Each row has a class, written as a number after it; each block has new classes, again numbered from 0 up.
[-33 -37  -5 -16 -15  -1 -45   7  11   1  10  24 -19  -6  59   7  85   5
  35 -17  16  -6  11   7 -20   7  29 -27 -40  23 -18  27]
1
[-37 -18 -31  -6  16 -31 -31 -14 -51   2 -10  19 -13  -9  27  26 -28  22
   2  -5  41  22 -22   7 -15  17  59   6 -43  42  35  14]
6
[  1 -10 -38   9  22 -14  21 -15 -59  37  -8 -31  11  22  52   2 -26  24
   8 -51  58 -18  20 -17  33  -1  34   7 -22 -24   9 -13]
7
[-11  -6 -34  -6  18  12  34  -8 -25  40  10 -38  10  17   0 -15 -76  42
   7 -33  92   4   3  -5   6   2 -17 -11  -7  -9  34 -12]
1
[-15  17 -25   0  25 -36 -16 -25  -9   0  10 -28 -15 -30 -22  34 -46  14
  14  12  21  11 -28 -15   8  27 -29  -3  -4  34  34   1]
5
[-16   0 -13  -4  10 -33 -22  -8  38   1  39   5  -7  19  23 -13  39  24
  -8 -25 -26 -30  59 -15   1 -10  75  -6 -41 -13 -61  38]
6
[-36 -10 -48  -3  20  -7 -13 -29  44 -10  62  -7  14   9  16   3 -12   6
  18  -7  27 -19  52 -24  -3  -1  74   8  32  -5 -35  35]
4
[-34  16 -21 -21  26  -2  -8  -1  58  -2  29  -2  -8 -24 -34   9 -61  13
 -16  13   3  17 -10 -14   3   3   7 -32  -2  29 -15   9]
7
[-16   2  33 -44 -12 -11 -20   5  14   8  63 -11   0   8  -5   6  11  32
  14 -16  14  -7  45 -17 -11  11  59  -3 -11  19 -26  44]
3
[-11 -10 -11  -2 -27 -21 -51  -9  28  -8  27  -7 -12 -22  21  12  62   9
  55  16  37  -3  15 -11 -16  12 -16 -20   8  20  -1  17]
8
[  4  -1 -45 -16  11 -53 -28 -22 -29  12  -9 -23 -20 -30   4  31  -1  19
  10 -22  15   3 -16 -25  18  17 -46  -2 -19  40  20 -10]
3
[ 14  27  20  14   9  15  15  26 -13  24  22 -35  -4 -10 -34  12 -44  21
   8   8  40   9  -4 -23  -2  20 -32   5   9  -1  37 -26]
8
[-17   5 -11  -5  35 -23 -31  31   2   2  20  16  -8 -23   7  28 -29   4
 -17  10  14  -5 -17  -7  -7  20  31 -18 -12  37  26  14]
8
[-23  -6  -7 -12  13 -10  -2   1  50   9  49 -15   4  12 -12  13 -15  -2
  19 -13  15  -5  35 -12  -5  16  25 -25 -14 -13 -24  27]
6
[-19  -7 -10 -19  39  -4 -43  33 -16   3  20 -14  13  12  58  12 -34  20
 -28 -17  46 -34  -1   3   1  24 -10 -41 -30   0  21  28]
4
[-31 -17  -8 -11  -6  21 -59  11   7  -2   7  12  11  -2  65  18  64  -3
  54   9  37 -14  19  -2 -17  26  -5 -32 -13  -6  -6  23]
7
[-17  -8  -3   8  35  -8 -48   9 -33 -20  18  15  -1 -10  38  17   9   7
 -33  10 -28 -15  10 -12   0   6  41  14 -11  16   3  17]
4
[ -9  12  58 -31 -10  -1 -55  16  10 -15  40 -23   3   8  31  -3  47  55
   5   0   1 -30  63 -20 -20   2  36 -25 -46 -11 -43  51]
7
[-19  19 -28  35  26  28  26  -4  31  12  36  15   6  -3  -9 -15 -56  13
 -24  14  -1  11  23 -35  12 -13  70  25  42  -9   3 -11]
8
[ 14  34  30 -18   5  19  25   4  -3  21  28 -73  13  15 -27 -12 -62  48
  -6 -16  52 -10  19 -24  16  -1 -68 -24 -12 -24   8  -7]
7
[-11  -2 -29  18   5  14  16 -19 -49  25   4 -32   5   8  26  16 -30  29
  30 -16  76  15   0 -14   5  12  -3   2  15  -3  44 -17]
5
[ -4 -10  21 -19   9 -17 -45  -9 -29   7  34 -22  11  15  36  -1  24  41
  28 -24  36 -33  62  -5  -2  15  36  -1 -17  -9 -26  32]
2
[-30  -7  31 -21  16  29 -37  34  36   3  39  -7  18  20  37  -2   7  10
  28  -5  45 -16  38   7 -16  32   3 -47  -3 -25 -12  43]
2
[ -9   8   3 -20  27 -15 -30  17   4  10  17 -11   4   2   6   8 -48  34
 -37 -11  12 -14  11  -5  -4  20 -12 -37 -47   2   4  16]
6
[  3 -16 -65   5  22 -18  22   1 -50  43 -28   6  12  20  68  15  16  -5
   9 -63  34 -12   7  -7  34   6  53  14  -2  -2   6 -18]
3
[ -5  10   9  -3  -7   4  23 -13 -29  19  21 -12 -18   8 -13  -6  -5  42
  -2 -20   4  20  10 -22   9 -17  38  25  -5  11  -6  -4]
3
[-24 -35 -21 -10  15 -10 -38  -7 -22  13  11   4  17  28  71   2  17  -5
  49 -23  58 -32  34  12   2  20  59  -3  -8 -14  -9  28]
2
[  9   9  34 -30  29 -69  -7 -10 -55  17  20 -28 -17   4 -35   5 -58  41
 -24 -27  16 -13   7   4  10  10  47  23 -51  31  -5  19]
2
[  7  -4  23 -42 -36 -52 -33 -36 -27  11  33 -31 -21   3   1   6  60  65
  26 -32  23 -13  46 -15  -8  -2  20   6 -41  25 -33  36]
3
[-35  -8 -24 -19  13 -26 -16 -19   5   2  39   5   7  12  22   6 -29  38
  32 -14  39   2  33 -14  -4  -1 113  10 -15  19 -23  39]
0
[-19  -9 -28  14  25  13  19   1 -35  26   2   0  12  24  49  -7 -34  16
  -3 -24  37  -2  17 -15  20  -9  77   7  -8 -23   0  -6]
7
[-30 -17 -45   3  -1 -26 -16 -38  41  -1  27   3  -4  -2  16  19  30 -13
  48  -7   7  -1  29 -20   1   5  41  -5   0  -4 -37  16]
6
[-19  12 -28 -23  15 -13 -41   2  19   4  14   4 -16 -26 -15  17 -10  25
  -4  10   5   5 -18 -14  -3  11 -37 -23 -10  40   4   4]
3
[-24  22  17  -9  -5   5 -18   7  83 -17  72 -16 -11  -6 -20 -10  15  42
  16  13 -18  19  50 -44 -15  -9   3 -23  -3   6 -48  31]
0
[-19  20  44  -3 -14  29 -47 -12  14 -11  51 -29  10  -6  -3  12  19  38
  41  41  22  -4  45 -23 -27  30  -9  -1  10  -7   5  31]
5
[-10 -15 -31  -6  16 -42 -39 -12 -49  -3  -1 -10 -15  -7  43  22  11  17
  -4 -13  35 -13 -20  -4   0   6 -20  -8 -28  25  17   7]
4
[ -6 -17 -33  -4   6  -6 -60   4 -10   3   7   8  23   4  88   8  63  10
  29 -23   7 -39  57 -25   8  24  25  -9   4 -26 -14  24]
3
[-25 -12 -53   6  29 -11 -37 -14 -28  -5  -8  -5  -6 -40  -6  20 -54  19
  26  16  41  14 -17 -16 -12  21  -2  10   2  31  44 -13]
1
[ -8  21  -8  30  32  35  25   1  10  20  32 -13   9  20   6 -18 -48  27
 -36  -5  -7  -5  34 -27  15  -2  24   6  10 -33   5  -2]
5
[-21 -15 -61  -5  42 -29 -20 -17 -30  28  -1  -8  20   6  33  22 -73  19
   0 -26  72 -18  -3   1  15  30  -1 -23 -26 -10  34   5]
6
[ -2  -7  -3  -4   2 -14 -55  17  11   4  37  -2  15   3  69   1  30  23
  15 -17  31 -50  59 -24  -4  21  46 -21  -6 -22 -12  34]
8
[-28  -6 -30 -12  29 -25  -7 -10  14  -1  13  15 -23 -31 -31  14 -53   2
 -10   5  -7  12 -27 -14  -4   0  28   0 -14  42   1  -2]
1
[ -8   5  34 -24   0  -4 -46  13  17  -4  31 -19  10   8  35   6  35  27
  14  -6   5 -37  52 -18  -4  10  32 -24 -34 -19 -41  36]
7
[-29 -10 -12 -34  -8 -25  -5 -12  43  22  42   2  -2  26  26  -4  16  21
  16 -40  36 -14  30   6  -3   7  36 -44 -38  -5 -45  41]
6
[-14 -11   8 -25 -22 -27 -30 -20  20   4  42  -4 -19  -7  12 -14  52  44
  12 -17   3 -12  47 -21 -15 -13  36  -8 -31  18 -50  26]
1
[-30 -25  -8  -2  11 -10 -36 -13 -10 -11  56   5   1  18  46  -1  24  23
  13 -15   8 -28  53  -9  -6  -6 114  17  -3  -7 -39  44]
4
[-32   2 -35  -1  42 -15 -21  12  37   3  30  28  -6 -20   4  17 -54  -4
 -20   6   4 -10 -17  -7   9  10  64 -16   3  28   9  18]
8
[ -2  19  -7   4   3  -9  30 -22   4  17  43 -30  -2  20   6 -31 -41  63
 -20 -32  25   4  37 -40  25 -30  17  10 -15 -11 -12   5]
0
[-19  -8 -55  -4  49 -39   3  22  46  19   0  19   1   1  15  15 -43 -25
 -41 -34  -7  -9 -14   5  22  15  14 -48 -29   2  -7   8]
6
[ 14  31  23   6   8  20  10   7   2   6  21 -48  10   9  -8 -12 -16  38
 -20   1  10 -11  33 -37  13 -17 -50 -12  -5 -29  -9 -11]
7
[-20  -4 -12 -15  18 -21 -47  21 -13   3   2   0  -5  -4  44  10  -6  45
   0 -13  40   6 -11   3  -2  17 -25 -41 -51  25  26  25]
0
[-14 -13 -22   6  -9   5  15 -17 -15  24   3   3 -16   2   9 -22  11  38
  -6 -19  43  18   2  -3  -5 -22  -5  -1 -17  14   8 -11]
1
[-15  -3 -28 -10  33 -26 -29  -8 -19  10  13 -10  -9 -32 -10  17 -51  27
  -5 -11  25 -11  -3 -14   8  19  21  11 -24  36  22  -3]
1
[-28   7 -70   3  38  -6 -33 -14  18  -5  11 -17  12 -25   7  22 -61  11
   4  12  55  -7 -18 -16   4  25 -50 -21  29   5  26  -4]
4
[-40   1 -29 -10  20   5 -10   5  78  -6  51   6   6   5  19   0 -21   5
  29 -10  11  -1  28 -22   5  11  42 -25   1  -4 -26  37]
0
[  3 -24 -80   2  53 -64 -17   4  -8  15   3  -2  15  21  64   0 -13  -3
 -47 -50  23 -55  19   5  35 -10  39 -20 -15  -6 -15  15]
4
[  2 -12 -52   6  54 -60 -14 -24 -28   9 -23 -15  -3 -10  19  22 -31 -12
   7 -28   4 -14 -11  -5  38  13 -11  -5  -6   5   0 -10]
2
[-50 -15 -26 -21   3  27 -35   6  45   3  33  -1  19   4  42   5  -6   9
  47   6  66   2  27  -4 -14  24  29 -46   9  -7  -9  33]
7
[ -3   9 -11  34  22  13   3 -14 -27   2  13 -20  -1   2  11 -13  -1  14
  17   7   9  12  22 -33  13  -7 -28  23  27 -16   4 -23]
2
[-20 -19 -44  -1   1 -40 -31 -18  26 -10  13  15 -14  -5  51  13  63   2
  48 -24 -10  -5  20 -19   7  -3  29 -14 -18   9 -39  24]
0
[ 21  -4 -33  14   5 -68 -57 -11 -13  -1  -8   5 -27 -32  50  13  64  15
 -21 -18 -36 -36  19 -32  21  -4  10   6 -33  26 -16  -6]
8
[ -8   5 -23 -11  18 -46 -36  -8   0   5   9 -16 -14 -25   4  17 -10  29
  -8  -8  14 -12   3 -22  12   4 -13 -23 -31  18 -11   4]
7
[-10  13 -50   5   4 -68 -21 -41  31  -9  17   3 -45 -62 -55  30   2   9
  13  20 -12  21 -33 -23   9 -12  -5   8  12  72  -9 -16]
8
[ -6   5  -9  17  45  22  29  13 -21  35  27 -26  18  34  22 -20 -71  16
  -6 -29  42 -11  31 -20  26   5  26   7  11 -40   3 -14]
2

Next block: new classes, numbered from 0 again.
[ 42  56   7 -23  29  23 -11 -53 -13  11 -54  12 -37  14  -9  35  24   8
  33  -9   3  13 -56  -1  10  -1 -18  49  11  -4 -75  30]
0
[-19  -4  63 -12 -33 -30  -8  32  -9 -16  -9   4  38 -51   3 -17 -22 -11
 -27  33 -19 -75 -11  34   3 -20   4  -5  19  25  26  11]
6
[ 30 -39 -32 -24  49  19  15  30  34 -60   9  -2  -7  53  -3  13  25   4
 -15  -6  -3  66 -47 -53  -7  31 -39 -43 -31  -6  48  -3]
4
[  7  26  27  -3   2  11   7  22  19  -7 -27 -19  13  10   8   2  19  23
  -8  31  -8 -10 -54  12  23   0 -22  21  -8  28  -4  23]
1
[ 31  48  32 -52  27   8 -18 -11   1 -23 -68 -10 -23 -13 -11  37  34 -18
  11  48 -15 -50 -69  41  61   0  -4  58  31  -3 -49  43]
11
[ 20 -66  23  25  -6 -34  36  12 -15  56  48  39  35 -22  20 -17 -48  -2
   5 -75  41 -71  53  -5 -14 -33  29  32 -20  56 -52 -36]
8
[ 46  -2 -13 -19  58  11  17  -1  -2 -22 -57  13 -17  16 -14  22  34 -12
   4 -30 -12  35 -57 -12  -3  11 -49  -4 -10  -3 -21  13]
11
[ -25 -106  -21   -8   10  -41  -13    4  -31  -18   27   44   18  -21
  -14  -23   -9  -17  -32  -39   12  -19   62   -4  -27  -44   -3  -14
   28  -22   -9    7]
2
[  0  33  16  -8  -8 -11 -10   4  -5 -10 -51  15  -4 -11 -13   6  -4  -8
 -23  -6 -39  27 -62   8 -47  -8 -45 -58  -4  21  17  25]
1
[ -2   2 -54  -6   4  12 -16 -13  52   2  53 -35 -40  60  13  27  -4  -5
   0  38 -33  74 -18 -45 -11  61  33 -30  -5 -12  41 -43]
4
[-26  54  28   1 -21   1   5  14 -17 -27 -69   1 -21 -43 -17   9  -6 -17
 -12  32 -72   8 -42  40 -18   6 -46 -75   7   3  43  23]
11
[ -5  22   5  -4   2   4 -22 -22  -8  16 -31  -5  -9   4   0  11  19   5
  12  18   1  -7 -11  21  21 -23  -5  34  18  -6 -36  18]
1
[ 64 -70 -41  26  74  25  67   8   1 -15 -11  33  21  53  -2   0  61  41
  -6 -81  31  51 -21 -66 -28  -6 -59  14 -41  13 -28   4]
2
[ 39 -41  -1  -6  29  -7   6  -1   8   8   5  11   6  28   5  -2  27  17
   8 -47  15  11 -13 -30 -25  10 -12  21  -7  13 -18  -4]
7
[-10 -21 -24   8   7  10  29  26  23 -16   4   2  11  25  -1 -16  20  21
 -30 -12 -27  70 -25 -30 -31  27 -29 -59 -22  13  37   0]
2
[ 21 -49 -26  11  39  14   0 -16 -12   1  10  12  -9  23   2   3  19  -3
  16 -36  14  36   8 -29 -12  -6 -24   6  -4 -20   5 -10]
4
[-65  17  38  33 -89 -23  -4  25  -6  18  39 -33  12 -54   8 -17 -53 -18
 -17  73 -31 -58  52  40  10  -3  36 -21  28  15  59   5]
5
[ -33   49   50   -3  -65   -7  -26  -14  -12   32  -15  -17    9  -61
    7  -10  -13  -13    3   57  -23 -105   20   83   28  -14   49   37
   35   15  -16   24]
10
[-33 -33  -5  37 -29 -13   6  15  -7  30  20   7  14 -29   7 -28 -39  -9
 -22 -61 -39  65   1 -33 -83  20  -9 -93 -33  17  40 -39]
12
[ -2  37 -27 -10  13   9 -30 -61   1  41 -25  -8 -57  15  -5  31  19 -19
  45   8 -18  37  -2  13  34  11  24  33  25 -38 -55 -13]
11
[-57  42  28   4 -49  10 -11   4  -5   4  -8 -22  -8 -40   8 -27 -20 -10
 -10  35 -48   4  13  33   2   0   3 -47   8   4  53  -3]
3
[ 17 -11 -17  21  18  -6  15 -18  12  45  15  10  -9   9   2   3  -4  -7
  14 -52 -17  51 -20 -24 -26  21  -7 -10 -19  20 -20 -34]
11
[-23 -60 -46   9  19 -11  -3 -21   2   7  41  17 -23  20   8  -8  12 -13
  16 -44  32  41  55 -25  -3   1  14   6  -6 -30 -20 -43]
9
[ 35 -24 -29   2  32  10  22  19  25 -13 -18   3  15  25  -8  -6  19   9
 -14 -38  -8  51 -41 -25 -30  28 -31 -23 -35  11   7   6]
10
[ -4 -59  -2  80   1  -8  45  21   8  57  51   8  45  12  22 -42 -14  36
  -3 -76  12  55  17 -39 -56  -6 -36 -12 -49  49  14 -39]
1
[-56  15  32  15 -60 -11 -15  -4 -26  13   1  -9   8 -54   5 -16  -7  -2
 -18  63 -31 -70  42  56  13 -27  27   5  52   2  15  25]
2
[-71  -9   3  15 -43 -16 -12  26  12   1  18 -17   1 -14  12 -24 -22   2
 -13  37 -33  22  43  22  -5  -1   1 -55   4  -5  53 -17]
1
[ 94 -75  10 -16  71 -20  18  24 -15 -43 -33  44  43  -1 -24  18   9 -13
 -27 -72  60 -32 -65 -44   0 -41 -55  53  -9  16 -46  50]
5
[-43  26 -25  -3  -6   7 -21 -19  10   2 -14  -8 -34   6  -1   3  13  -8
   9   2 -25  78 -20  -1  -2  33  -4 -39  -1 -26   7 -19]
9
[-28  33  41 -21 -26  -6 -10   7 -20 -35 -25   2 -11 -41  -9   5 -15 -10
 -12  48 -33 -41 -11  37  -4  -6 -13 -23  26   4   8  33]
0
[ 70 -32 -16 -45  52  -7  -4  -4  12 -27 -28  28   9  18 -15  18  20 -12
 -12 -38  35 -33 -40 -12   4 -16  -4  43  -8  13 -55  32]
10
[  1 -57  29  17  -4 -29  18  14 -23  13  37  31  30 -37   2 -28 -35  -6
 -17 -59   6 -26  17 -10 -53 -14 -18 -12  -6  41  -7  -8]
0
[  9   8   4  25   9   7  16 -16 -11   8 -19  15  -8  -7   3   1  18   2
   9 -32  10  13 -22  -9 -21  -6 -25   5 -12  15 -12  -1]
9
[ -1 -47  14  75 -27  -9  12 -19 -17  70  76   5  19 -21  25 -23 -31   1
  15 -38  15 -28  54 -14 -38 -22  21  20  -1  33  15 -40]
4
[-36  26 -16  27 -33  13  -1 -19   3  23   2 -13 -17   2   5  -1  15  15
   1  35 -36  26  17  11  -2   9  15 -14  20 -12  12   0]
2
[-12  40  -6 -49  -5   6 -41 -12   7 -36 -37 -26 -41  18 -11  27  40  -6
   7  75 -34  -4 -16  29  22  21  12   0  47 -39   7  35]
7
[ 54 -32 -53 -45  81  26  10   5  22 -42 -27   4 -25  71 -11  37  47  13
  23  -3  37  48 -19 -31  58  13 -14  67  -9 -41 -58  16]
8
[ 23  11  25 -57   9   4 -26   9  22 -33 -25 -22  -2  -6  11  25  14 -12
  -8  42  11 -45 -46   1  47  10  37  46  13  -2 -31  22]
12
[ -1 -94   0  27  10 -28  13   5 -32  12  38  36  26 -33   2 -43 -30 -20
 -21 -85  15  -5  58 -24 -56 -41 -20 -20  -9  14  17 -25]
3
[  3 -13  -1 -29  12  -9  -5  15  34 -10  25 -23 -11  11   9   9   5 -14
   3  39   5 -31   3  11  54  14  32  37  10   6 -12  -9]
11
[ -33   -9    6   17  -32  -16   -5   16   -2   -1   22    8    0  -22
   -2  -14  -41  -21  -30  -15  -60   47  -24  -11  -78   23  -26 -114
  -13   15   83  -22]
4
[ 38  16  41   7  22  16  35  19 -26  -4 -68  23  18 -16  -9   5   6  18
   0 -31  -9  -8 -67  11 -11  -9 -58  17 -20  28 -25  35]
8
[ 26 -85  21  21   8 -22  40  41  10   8  61   9  46   9  18 -32   7  22
 -14 -51  24 -36  23 -28 -37   4  -7  10 -22  49  11 -18]
7
[-51  13  32  10 -54 -24  -6   9  -7  12  31  -1   2 -44   1 -21 -50 -10
 -17  16 -44  -8   9  21 -42  15   4 -54  10  26  29  -8]
0
[-43 -72 -23 -23  -4 -32 -19  14  -7 -31  39  21  -2 -20  -6 -30 -36 -36
 -32 -26  -7  15  61 -12 -27 -21   3 -63   5 -17  43 -22]
3
[ 37 -87 -26 -13  55 -17  20  33  20 -37  23  27  22  41  -2  -7  13   6
 -24 -49  43  20  -1 -49 -17 -26 -37   2 -29  19  -6   3]
1
[ 11  23 -37 -22  17  27   4  18  45 -36 -21 -42 -28  53  -7  28  29  -2
  -3  47 -22  84 -52 -30  32  60 -10 -14 -11 -30  32  12]
5
[-27   2 -50 -73   4  -8 -63 -47  13 -18  -8  -7 -48  21  -9  33  37 -35
   7  61  -4  -6  26  29  53   7  68  33  72 -72 -52  13]
2
[ 12 -89 -66   7  45 -16  14  14  31 -12  63   5   5  68  -1  -5   7  14
   1 -28  34  72  42 -68   1   7   2   8 -24 -21   1 -39]
6
[ 10 -98 -72 -20  57 -25   9   7  25 -31  43  26 -28  46  -8   8   1 -26
  -2 -46  15  67  47 -54  -6  10  -3 -30 -17 -31  -3 -41]
11
[ -3  13 -26 -40  11  13 -10  10  25 -18  -8 -14 -27  30  -2  20  11  -7
   9  37 -13  35  -4   5  37  29  19   9   7 -25 -10   3]
8
[-53  10   3 -24 -24 -25 -30   4  -9  -9 -24  -4 -24 -42 -12   0 -21 -47
 -14  25 -64   7   4  41 -12  16   3 -71  29 -17  31  -9]
11
[ -12   80    6  -50    2   20  -41  -19  -12  -49 -104   -2  -38   -5
  -29   34   39  -18   -3   64  -75   48  -80   30    3   15  -38  -39
   31  -49   21   44]
6
[-28 -45   5  30  -1  -4  28  30 -12 -13  13   9  29  -4   4 -27   2  18
  -4  -4   2   6  43  -7   0 -19 -27 -17 -15  -4  28 -14]
6
[ -2 -11 -27 -14   9  11  -5  -6  28   1  16 -16  -6  32   6   6  34  17
  -2  31  -2  19  -4  -8  35  18  25  39  18 -14 -20   6]
2
[-31 -13  31  52 -48 -22  21   0  -1  63  70   6  19 -34  22 -35 -51   8
  -1 -39 -22   6  29  -9 -62  19  13 -26 -17  51  12 -47]
0
[ -3 -59  16 -13  -8 -37 -18   2 -15  14  32  19  13 -13   2 -20 -11 -11
 -10 -34  11 -50  35   4 -28 -19  16   0  21  14  -8  -5]
7
[  34 -105  -22   10   29  -37   31   26    4  -12   44   41   25   12
   -9   -8  -27  -22  -30  -85   31   26   15  -68  -53   -8  -25  -32
  -33   17   12  -17]
5
[ 52 -29 -34   7  50  22  30  -6  10  17   7   8  -5  50   6  14  24  22
  32 -34  44  28  13 -32  31  -2  -2  73 -21  -2 -58  -5]
8
[-54  44  33  51 -92 -28 -11  -9 -14  78  24   3  36 -81   6 -35 -65  -8
 -13 -19 -67 -37   2  57 -72   7  23 -57   0  49  22 -25]
10
[ 55  60  13 -36  50  54  -4 -36  -5 -28 -92 -11 -37  21  -1  34  62  13
  31  17  16 -16 -62   9  68 -21 -22  76   6 -25 -56  41]
3
[  5 -59 -18 -11   7 -25   8  33  13 -30  13  25  23  -4 -16 -18 -16 -13
 -36 -37  -3   5   5 -13 -42  -1 -15 -53 -24  16  24   4]
10
[-52  36  34 -17 -49  -5 -12  25  -7 -39 -32 -17   1 -41  -4  -4   2  -3
 -40  89 -56 -50 -12  56  12  -3   4 -38  41  -2  45  43]
2
[-44 -85  25  27 -56 -54   4  39 -20  12  66  23  57 -70   0 -59 -61 -22
 -41 -28   1 -84  92  29 -47 -40  18 -35   3  40  42  -8]
10
[-50 -30 -11  43 -40 -24   3   7  -7  37  40   1  -2  -2   2 -38 -25  10
  -6 -37 -43  62  43 -13 -78  23 -14 -86  -9   5  56 -34]
7
[ 31  72  41 -82  13  25 -54 -29  -7 -42 -73 -19 -38 -12   0  54  45 -30
  14  98  -6 -93 -66  61  81  -9  21  77  61 -19 -31  60]
4
[ 18 -33  -4  42   6 -24  28  -4  -1  40  28  25   2  -9   2  -6 -29 -12
  -2 -64 -13  17   1 -26 -55  -1 -14 -27 -23  39  -2 -36]
11
[-76 -58  21  25 -56 -24  18  57   1  -7  60  -6  43 -40  13 -55 -27   9
 -46  29 -25 -34  68  22 -10  -9  11 -52   9  24  70  -7]
2
[ -7  53  53 -20 -19  18 -16  -3 -19 -26 -58  -3 -12 -36  -2  16  12 -15
  -6  45 -42 -38 -57  38   3  -1 -22 -30  19   3  30  30]
4
[ 17   1   3   7  -6   1   7 -12   7  22   6  -5  -5   7   3  14   0 -10
  11   2  15  -2   1 -14  19   3  18  33   1   4 -18   3]
5
[ 44 -35 -11   7  40  23  25  -9 -14 -14 -28  21  12  13  -7   0  49  21
  26 -26  52 -32  29   7  36 -39 -23  76 -10 -14 -52  35]
10
[ 16 -48 -43  -9  19 -28 -12 -17  11  16  29  22 -16  38  -8  -1   1  -6
  -2 -65 -10  68  -1 -47 -72  24  -5 -44  -7  -2  -2 -26]
7
[-21  -9  30  35 -46 -12  20  30   6  27  36 -18  27 -22  10 -24 -38  -1
 -14   8  -4 -21  13  -3  -3   5  10 -13 -13  37  38  -6]
5
[-10  17  33   4 -16  15   7  25   3 -19  -8  -9   8 -15   5  -8  -3   0
 -18  19 -38   5 -47   6 -20  16 -32 -52 -12  22  62   7]
4
[-68  19  13  -2 -45 -10 -12  10  -3  -4  18  -7 -13 -29  -3 -18 -36 -12
 -14  22 -55  30  10  16 -37  27  -2 -84   4   3  40 -14]
0
[-17  22  12 -14 -45 -14 -37 -33  10  44  29 -26 -21 -15  11  19 -16 -34
  18  51   6 -54  33  25  52   2  82  59  42 -12 -31  -6]
5
